Each row is followed by its class.
[ 27  -1 -16   3  32   7  22  30  64 -21  14   0   1   4  -4  19  -2  -3
  11 -33 -45   6 -17   9  20 -22  20 -29  13 -22  27  19  -9   1  27 -31
  17  38 -19 -17  -9  13] | Z371
[ 22  19  12  -5 -58  31 -27  53  14 -25  29 -18  10  48   1 -50  -6   7
  -9  -2 -28  33  56   3 -31  -2 -24 -27 -13  -3 -45  22 -37  -8   5 -23
 -32  19  28  -2 -23  14] | Z647
[ 20   6  25  -5 -33 -42  56  28  25   9   1 -28 -14   6  -3 -15 -14  23
   0 -33 -17 -20  48 -11  21  17  -1   7  -3  30 -13  23 -26 -38 -18  14
  10  24 -17 -17   1  32] | Z885
[ 54  -4 -26  -7   3  14   9 -13  13  -9  38  13  19 -14  18   7  21 -20
  27 -17 -47  53   8   0 -19 -27  -4 -55  16 -30   7 -15 -22  30  48 -45
   4  -6  13   9  -6 -22] | Z647
[-39 -11 -19   1  40 -11 -44 -25  42 -17  41  33   8   5 -13  45  17  15
  17  12  13  20 -47  -4 -22 -16   8 -25  32  28   0 -25  17  27  21  11
   1 -22   9  -8  22 -12] | Z167
[-20  14  10  32   4  -5  -3  12  50 -15 -11  14 -25 -25  14 -22 -18  -7
  15  -2  22 -44  23  -4  22 -17  -3 -28  31  40   4 -28  17  -7  32  43
 -13  -1  -8 -25  19 -20] | Z837
[ 23  -5  33  -5  -9  -5  11 -49  -7  25  20  -7 -22   7  -7 -12  12   0
  37  20  18 -35 -18 -15  -5  27  19 -53  16  36 -18 -72   1 -25 -62  57
   3  -6 -40  -3  26  -4] | Z167
[-58  18   2   4  14 -40 -37  -5  46 -31  -5  43 -18 -10   2 -13 -16  -5
  -3  24  57 -47  -8 -17  -1  23 -16  -6  46  70 -20 -37  43  16  50  35
  -5 -57  -2 -25  33  -1] | Z885
[ 17  -5 -10  14  30  43  27  16 -10  -3  -7  11 -21 -51  28   2 -15 -21
  39 -36 -18  -3  36   4  -3 -21 -14 -47 -14 -44  14 -26  16  -7  51  10
 -17 -27   4   6   2 -10] | Z111
[ 78 -28 -44  -4  -4  -8  26   4  39   4  35 -24   3   9   1  54  24   0
  20  -6 -66  28   9 -17 -28  -5  -8 -56   1   3  28 -33  -9  10  -5 -49
  35  30 -30   0 -18   6] | Z133
[ 23   2  13 -11 -29 -33  22  29  32   8 -29 -25 -56 -20   6 -36 -30   5
 -11 -35 -11 -47  -5   0  59  13   0 -36   6   7 -14 -34  -4 -68 -55  36
   3  19 -55 -34  22  33] | Z10
[-24  31   3   1 -10   9 -47  -7  -1 -10 -15  15 -21  26  -6   0  10  12
   6  43  45  -9   9 -15   9  11 -10 -24   8   8  -1 -53  20 -29  -6  18
   1 -35  21  -3  13  14] | Z111
[-33  41  -3  -9  47  11 -28  42  34 -22 -23  11 -31  10   8 -28 -64  -7
  -4 -24 -14 -11 -22  16  29   2  38 -18   1 -15   1   5 -26 -17  16  14
  -4  -4   7 -20 -22 -10] | Z371
[-45   2 -13  14  41  21 -15 -11  24 -31   6  18  10 -67  17  18   4 -30
  -8 -32   8  -2  -5  15 -10 -46  -8 -15   5 -29   9  10  18  50  52   1
 -10 -27  31   0  15 -38] | Z213
[ 49 -10   6 -19  14 -13  57 -35 -10  18  30  -4   0 -49  19  21  42 -30
  21 -39 -39   1 -15  -8  12  -3  13 -43   1   0  -4 -17  -1   3   0  -2
  18  -8 -45  -6  28  -1] | Z885
[-15  14 -11   7 -22  -8 -38  -5   9 -24  -1  19 -15   6  -2 -43  14  11
 -19  32  37   4   0 -11  17   2  -3 -29  15   6   7 -59  11  -7  14  -4
   6 -18  18   0  14   8] | Z10
[ 12   3 -12  -5  40  12   1 -40 -42   7  25  28 -11 -25   8  -3  -9 -15
  -1  28   4   7  11 -19 -58  28  14  30  -7  10  -7 -36  21  44  28   7
   0 -67  -6  11  11 -19] | Z885
[ -8  26 -14   7  12  20 -15  39   1 -27 -19   9 -16 -14  12 -67  -6  -7
 -29 -40 -23  18  -6  11  40 -33  18 -10 -14 -57  22 -10  -2 -31  34 -19
  -6  -4  38 -14   8  16] | Z10
[-23   4  15  -1 -14 -22  42  21  34  10  19 -10  25   5  -1  38  -5  34
  14 -51 -23  -8   5   3  11  22  11  38  -6  21  22  41 -23 -24 -21  -1
  10  56  10   6   6  14] | Z133
[-43  20  15  -3 -13   6   1  -5  23   1  58  21  29  11  -5  21  19  18
  14  -8  12  -4   3   1 -19  16  13  15   5  16 -36  16 -23  17   7  11
  -9  14  30   6  20   0] | Z842
[-17  13 -20   1  45   9 -13  23  34  -7  -4  20 -14 -21   0  -2 -32 -13
  -4 -20 -21   9 -29   5  23 -27  13  -2   0  -9  16   8  -7  -3  35  -5
  11 -10  20   3  -7   0] | Z876
[  0  14  36   0 -30  61  44 -38 -35  -1  16   7  25   5  12 -10  -4  24
  43   0  35  36  26  -6 -19  26  42  13 -28   6 -41 -19 -38   5   3  23
 -42   0  36  25  -1 -23] | Z371
[ 60 -20  16  14 -52  14  27  17  14  -3  39 -23   4  26   0  -7  23  21
   7  18 -19  37  46 -22 -29  14 -40  -8 -13  16 -22  -9 -21 -15  -2 -34
  -1  37  -4  16 -22  39] | Z876
[-27  10   4   6   8   2 -34  -9  26 -19   9  25 -17  -7  -1  15  -2   5
  38  27  59 -38   3 -12 -28  24 -17 -43  25  47  -9 -64  39   2  19  42
 -15 -44  -7  -6  18  -2] | Z111
[ -9  20  -6 -12  17  11  -2  -7  35   9 -19  31   6 -26  10   5 -46   5
  38 -53 -25  -6 -23  15  28 -27  39 -27  25  -5   7 -13 -35   0   1  43
  10  -8  15 -13  -1 -31] | Z647
[ -8  15   3  18  -9 -13 -11   2  32  -7 -27  11 -12   2  -4 -25   8  27
   0   7  40 -29 -21 -10  40   3  11 -15  18  24  30 -45  13 -24  -2  18
  14   8   5 -11  11  26] | Z10
[-16  30  -5   4   6  21 -44  36  16 -31  -4  25  10  -4  -6 -37  -7 -11
 -17 -19 -27  11 -19   9  15 -52   4 -23   7 -60  27  12   5   8  52 -22
   1   0  40 -12   5 -15] | Z647
[-63  24 -36  -7  73 -12  -8  62  58 -22   4  18  -5 -35  12  16 -34  -1
 -22 -99 -63  11 -54  44  44 -35  29  18  17 -56  51  82  -8  -1  56 -24
  -1  17  38 -23  -6  10] | Z10
[ 19   0 -11  21  -1  52  35   3   1 -11 -21   9 -26 -56  32 -57 -15 -22
   4 -21  22 -24  25  -2  -8 -13  -7 -41 -19 -20 -22 -55  14  11  35  30
 -45 -44  -2  -1   6 -23] | Z10
[-64  11  -7  -4  36  28 -67  22 -24 -17  -9  41 -45  -1  -4 -61 -76   4
 -17  23  25 -14 -14   2 -34  30  25  42  -5   1 -24 -40  16   5  21  47
 -33 -52  11 -10   2  -8] | Z10
[ 62  -5  14  -5   2 -24  64   6  42  -7  56 -24  -1 -27   7  34  41 -13
   8 -43 -76  -3 -14   8  28  10   7 -38  11 -43  35  21   4 -10 -13 -42
  22  56 -55 -12  21  17] | Z371
[ 18  34   3   3  13  28   2   6  -9 -14 -30  22  15 -16  23 -37  -1 -13
   1 -39 -29  21 -23   0  31 -42  20  -6   9 -56  28 -16  -7 -14  38 -22
   1  -5  45 -11  13 -14] | Z647
[ 43   3 -15  13  -8  11   9  24   9  -4 -30  -6  13  -2   7 -13  27  14
  -3 -26 -23  22  -6 -16  39 -43   1 -27 -13 -27  45 -21  14 -22  16 -46
  26  10   3 -21   9  21] | Z518
[ 40 -20  -8  -1  33 -34  15  61  34  -6  36 -12 -35   7   1  35 -19  20
  -5 -10 -63 -10  26  -7  -7  20 -38  13  15 -10  34  13  32 -29 -15 -30
  17  29 -53 -21   9  57] | Z111
[-43  11 -15  -7  30 -10  29   1  45   6  -9  21 -13 -41   2  17 -45  10
  25 -59  -6 -31 -30  23  47  -7  42 -10  20  17  25   7 -25 -12   1  51
  12  12   5  -2   4 -12] | Z10
[  1 -12  11  18 -10  -9  -3  25  71 -31   3  -9 -26 -12  -4 -17 -18  -6
  10  -1   9 -52  36 -12   1  -6 -28 -44  11  35 -10 -29  23 -12  -6  34
   6  12 -20 -23  14  14] | Z213
[ 75 -11   5  18 -33  -1  49 -15  22 -11   1  -6  -4  27   1 -10  43  13
  11  50   3   2  31 -37  29  15  -5 -34 -10  -8  24 -62  22 -24  -6 -30
  18  16 -13  11   8  15] | Z371
[-26  43  -1  -8  20   9 -26 -23 -28 -16 -12  29   2 -15  10 -40   9 -10
 -14  -5  27  16  -7 -12  -5 -22  25 -10 -16 -20  -8 -39   2  16  38   2
   3 -55  38  -4  13 -22] | Z885
[ 57 -18   8  -7 -30 -64  57  12  49  18  25 -25 -15 -13  13  40  30   5
   7 -34 -59 -23  -5 -11  56  20 -24 -48  11   0  31  -3  14 -43 -36 -24
  36  47 -74 -24  29  35] | Z518
[-21  -3  10   1  18 -13  65 -37  27  21 -14  51   1 -32  13  32 -39  35
  65 -39  -3 -34 -55 -14  38  32  58  16  21  59  26 -21 -20 -23 -16  75
  21 -11  10   2  30 -14] | Z709
[ -4   9   5  -9  12 -26 -25  27  42 -10  69  -8  -6  -6  12  32  55 -21
  -3 -26 -48  22 -33   7  11 -15   1 -36   8 -16   2  35  12  -2  21 -40
  -5  47 -22 -24  25  12] | Z837
[ 70 -15 -43   2  18   1  36  19  20  -6  34   6   4 -23  29  25   6 -11
  14 -38 -70  48  -2  -9 -12 -26   3 -44 -12 -38  38  -3 -14  34  38 -58
   9  11  -5   5 -10   8] | Z709
[ 62 -23  16 -12  -9 -37  77  -9  37  12  28 -41 -10 -41   8  21  19 -23
  17 -58 -63 -22  12   5  34  -7  12 -44 -10 -27  22   9 -17 -32 -45  -4
  31  56 -40  -4  13  13] | Z213
[ -9   1  14  10  24  -4  -9  28  30   9 -14  -7 -33   9   1 -17 -52  15
  14 -25 -22 -29 -10   8  26 -13  16 -49   7  12  10 -15 -19 -33 -26  54
   1  12 -16 -17 -13   4] | Z167
[ 32 -10 -27  12  20  16  43 -36  -1  -8  38  22  17 -61  26  20  39 -47
  15  -6   3   5  26 -14  -4 -29 -11 -29   0 -17 -12 -47   3  44  50 -19
  -6 -28  -9  21  33 -30] | Z842
[ 43 -17 -22 -12  34   5  37  29  27   8   4 -12 -21  -3  13  43  -3   5
  29 -38 -58   7  -1   3   9 -13   1 -52  -8 -12  21   3 -14 -36  -3 -10
  17  17 -21  -5 -18  17] | Z111
[  7 -19   5   2   6  19  -2 -37   0   4  24  43  16 -16 -10  19   3  17
  18  41  22 -10 -17 -28 -60  23   7  44  16  34 -11 -43  14  39  -4  25
   4 -28 -22   7  28 -29] | Z647
[-74  43   2   3  20 -13 -77  37  13 -32 -38  25   8  11 -10  -5 -27  11
 -29 -26  10   0 -49   5  46 -36   9   7  10 -29  46   6  36 -13  35 -15
   6  -4  32 -33  20   8] | Z518
[ 16 -25 -12   7  31   4   1 -15 -10  12  43  20 -22  -9   4  13 -10  12
  21  28  -6   2  -4 -15 -55  39 -11  30   9   0  10 -26  32  15   6   0
   1 -16 -19   9  15   6] | Z167
[-31  13   4  -9   6 -21 -47  40  26  -8 -35  18 -46  30  -7 -41 -75  10
  18   3   6 -34 -32 -10  21  16  15 -38  17  41  -6 -32  -7 -30 -22  55
   3 -27 -13 -29  -8   9] | Z709
[ 42  17 -15   7 -30   1   5 -21  -3   1   5   9  -2  13  10 -20  46   3
  -1  43   9   7  14 -23  33  -2 -16 -32  11 -17  -3 -53  -2  -8  -2 -22
  27 -17  18   7   9   9] | Z842
[ 35 -23 -11  37  18  -9  66  15  61  -7 -10   3  -3 -81  13  12  -4 -14
  -5 -66 -45 -15  21   3  37 -62 -26  -9   6 -28  40   2   9  -1  44 -10
  20  22 -15  -7  16   5] | Z876
[ -5  -4   7 -13 -14 -14  47   5   4   7  30  -1  26  -7  22  12  34  10
  -1 -35  -9  24  28   1  -7  12   6  17 -16   7 -23  45 -25  19  23 -18
 -13   0  21  13  -5   3] | Z885
[ 29  -6  12  13 -34  12  15  53  13  -7  31 -31  -4  26  14 -32  13  23
 -12 -30 -40  37  39  11   1  -9 -27 -13 -20 -33 -17  42 -26 -31   4 -32
 -25  45  15  -3 -16  44] | Z167
[ 23   1   2   2 -63  28  42   1   7   8  11 -13 -10  -5  13 -22   0  36
  17  -1  21   4  47 -10  -9  45   0  -1 -20  33 -37 -23 -37 -24 -30  24
 -18   4   7  15  -6  16] | Z10
[-48   9  38   0 -21 -37   5  10  43   5  13  16  11   7 -24   9 -43  61
   8  -9  35 -24 -17  -2  15  28  10  51  18  61  -1  24 -10 -21 -25  35
   5  37  13   5  16  22] | Z876
[-25  10  21  24 -10   2 -10  64  30 -14 -62  -5 -29  -7   6 -52 -39  -6
 -16 -32  -1 -44  27  -7  62 -42 -24 -33   7 -15   1 -22  27 -34   5  27
 -14  -9 -28 -53  20   9] | Z518
[-38   4   6  10  21 -52 -18  48  32  -8   8  22 -30  -3  -7   4 -59  26
 -16  -4 -21 -44 -11 -12  11  28  -3  46  19  35  39  12  32  -4 -21  26
  11  11 -21 -22  36  30] | Z709
[ -3  10   3  14 -17   2 -17   1  -4  -5 -40  26 -11   8   1 -37 -28   9
   3   0  11  -4  -9 -16  24 -15  21  -7   0   1  13 -42   4 -15   6  19
   0 -17  23 -12  18  11] | Z709
[-29  24  -1 -16  10   0 -42 -10  17  -6  46  15  -8 -16  12  32  27 -26
  10  -3  -9   5 -51  11   2   4  11 -31  14   4  -8  15  19   7  20  -3
 -16   9  -7  -9  24 -14] | Z837
[ 13  28 -21   8  -6  19 -45  10   8 -22  25  12  -8  16  18 -19  29 -15
  -1  31   0  41   5 -10   7 -26   6 -34   4  -8   4 -22  13   4  52 -42
  -9  10  34  -4   7   2] | Z837
[ 28  30  -1  14  -8  53 -33  13 -13 -35 -27   5 -22  31   4 -77 -12 -16
 -13  44   6  23  26 -16  14 -15  25 -43 -13 -43  -8 -71  -1  -8  28 -15
 -17 -36  29 -10 -12  -9] | Z371
[ 19  -1 -14  -3  44  13  17  32  -3  11   7   2 -30 -14  15  24 -29  10
   9 -18 -40  -4  26  -2 -15  15  -9  27  -2 -14  17  -2  15 -22 -12  -3
   7  -4 -17  -7   8  27] | Z111
[-69  29  10 -22  24 -12 -69 -30  -6 -13  46  24  15 -16  -6  39  29 -25
   5 -17  16  24 -59   6   4   5   6 -19  16  -2  -9  -5  23  23  14  -2
  -9 -38 -16 -16  44 -13] | Z518
[  3   3  24  -4 -41  30   4 -23 -24  17  40   1  15  32   8  -4  21  19
  24  27  23  16  35 -16 -32  39  -5  -9 -21  30 -70 -27 -34  -3 -25  22
 -22 -11  16  22  -3   1] | Z842
[ -6  15  -9   3  52 -10 -25  80  42 -50  19   3 -32  -1   1 -27 -25  -2
 -43 -10 -43   1 -26   6  -4  -8  -5  19  11 -43  18  30  26  12  41 -46
  -5  12 -21 -40   3  16] | Z371
[ 49 -11  34   2 -23 -26  57 -17  13  25  10 -26 -22 -19   9  -1   9   3
  13 -23 -23 -29  -5  -5  51  12   0 -53   5  -2   5 -24 -16 -55 -62  32
   6  23 -56  -2  22  11] | Z167
[  9  -4 -24  -6  48   5  34  11  47 -20  27  18  15 -19   6  49  14  14
  24 -39 -46  31 -46   7  18 -22  19 -20   7 -42  46  29   4  19  39 -46
  25  26   2  -1  -4 -12] | Z371
[ 47 -19  -3   4   3  38  20 -26 -22  -1  34  30   5 -21   9 -13   1   0
  17  33 -13  17  21 -26 -55   5  -8  15   3  11 -18 -50   2  31  12   1
  -2 -20 -16  11  22 -25] | Z647
[ 29   5  -4  26  -6  44   9  42  28 -51 -20  -1 -26 -15  21 -78  -9 -34
 -15   7  -4 -18  49  -5  10 -23 -15 -53  -7 -23 -22 -48  13   7  42   0
 -33 -34 -10 -20  -3 -17] | Z371
[-64  36  -7   3  26  15 -78  18  -8 -28 -12  33   4   2  -8 -26  -6  -5
  -4   7  30   1 -42  -6  -5 -10  15   5   4 -15  28 -34  23  14  41  -8
   6 -24  37  -6  11 -17] | Z133
[-10  11   1  15  38   6 -38  40   7 -16  39  14 -19  17   9  -7 -14   0
 -21  34 -22   1   1  -8  -8  13  -1  33   4  16  17  16  34   8  17  -8
 -18   9 -11  -6  11  10] | Z837
[-36   9  -9   3  78 -15   4  41  37 -34  32  33  -4 -23   3   6 -24   5
 -32 -30 -52  -9 -38  16   0   7  12  61  17 -35  48  54  36  16  42 -36
   9  14  -1 -15  26   2] | Z371
[ 56 -28 -15   3  35 -22  57  -5  40   1  47  -3  -7 -41   2  45  15   8
   2 -22 -59   6  -7  -8  -2  -5   4  34  -3 -29  44  20  12   6  -6 -32
  46  48 -27  -3  19  27] | Z213
[ -3 -22  -6  26  14  23  17  -5   8 -14  18  17  -6 -52  19 -18  12 -18
  19 -17  13 -12  16  -3 -29 -34 -18 -34   2 -13  -6 -38  28  32  51  12
 -26 -16   2   0  28 -25] | Z167
[  6 -13 -13  -5  38 -12  20   2  15  11  27  22 -27  -1   4  54  -7  17
  21  23 -12 -14   6 -17 -10  44 -15  30  16  22  19 -15  30 -22 -12   4
  19 -11 -29   5  22  27] | Z111
[-21  10   9  -7 -51  15  -3  14   4  -1   9  -3  -8  18  12 -35 -10  38
   7  -4  33   6  30   5  -9  35   9   2 -17  39 -47 -18 -39 -13 -25  35
 -27  10  24   9 -16  16] | Z10
[ 42  -2  31  16 -17 -13  58 -52   9  10 -36   9   5  10  -8  -2  12  37
  29  38  45 -32  -8 -33  46  21  32   0  23  25  37 -72   9 -25 -39  20
  33  12 -23   4  21  -5] | Z371
[ 22   7   4  -8 -11 -25 -20  57  30 -14  26 -41 -47   6   8 -30  11 -23
 -14 -25 -43 -12   5   6   9  -5 -35 -61   4 -24 -15  -1  12 -35 -24 -14
  -9  24 -36 -34   8  34] | Z167
[  27   21  -20   13   32   33   30    2   -7  -30    9    8   16  -35
   34   -3   42  -32  -16  -41  -48   58   -7   13   20  -46   20   -7
  -24 -114   44   14    6   25   88  -80  -12    8   52    6    0  -14] | Z371
[ -2   9 -20  -2  34  15 -48  29  21 -23  10   8 -23  -1  -5 -23 -30 -23
 -13   1 -18  34 -19  -2  -4 -25  -3 -30  -2   1 -15 -13 -13  -2  41 -17
  -6 -28   9  -5 -16   5] | Z876
[-24  31   4   6  18  13  15 -47  -1   1  -8  55  42 -27   9  -1   2   6
  17 -19  15   5 -32   3  32 -24  32  21  23 -11  42   1   1   8  46  -1
  10  -6  67  22  39 -32] | Z647
[ 28  21  13  12  -4   2  -5  39  21 -20 -45 -25 -34   6   5 -88 -28  -5
 -31 -17 -21 -17  26   3  56 -34   6 -31 -12 -35  13 -12  -9 -53 -20   4
  14   6  21 -26  -6  25] | Z213
[-22   2 -12  -6  39   1 -43  -3  23  -4   3  26  -1   2  -3  13 -29  -7
   4  -3   5  19 -37   3  -3 -20  13 -14  10  15  -1 -18  -4  17  29   0
   3  -7  13   6 -10   0] | Z876
[-51  25   3   3  58 -46  14  46  44  14  13  23 -27 -11  -4  15 -46  16
 -31 -24 -49 -78 -23  10  35  12  11  62  24 -14  39  46  20 -13 -20  25
  36  33  -7 -22  28  14] | Z842
[ 30  12  -7   0   2   5  44 -34 -23  -1 -13   5  19 -36  14   1  43 -20
  -5 -28  -3  27   5 -15  10 -43  28  -6 -26 -49  16 -24   2  20  45 -25
   3 -23  30   2  13 -18] | Z885
[-15  28 -11   6 -25   3 -61  21   8 -24 -18  13  -2  26  -9 -33  11  -1
 -21  23  16  12   1 -16  27 -25  -4 -27   2 -26  16 -42  30  -5  25 -29
   7 -20  19 -25  19  10] | Z518
[-65  38   4 -10  68   5 -35  46  19 -24 -24  25 -19 -10  15 -34 -54 -26
 -10 -56 -20 -20 -22  11   4 -27  34 -24  -2 -13  -7   5 -11   8  50  33
 -13 -43  21 -33 -16 -23] | Z885
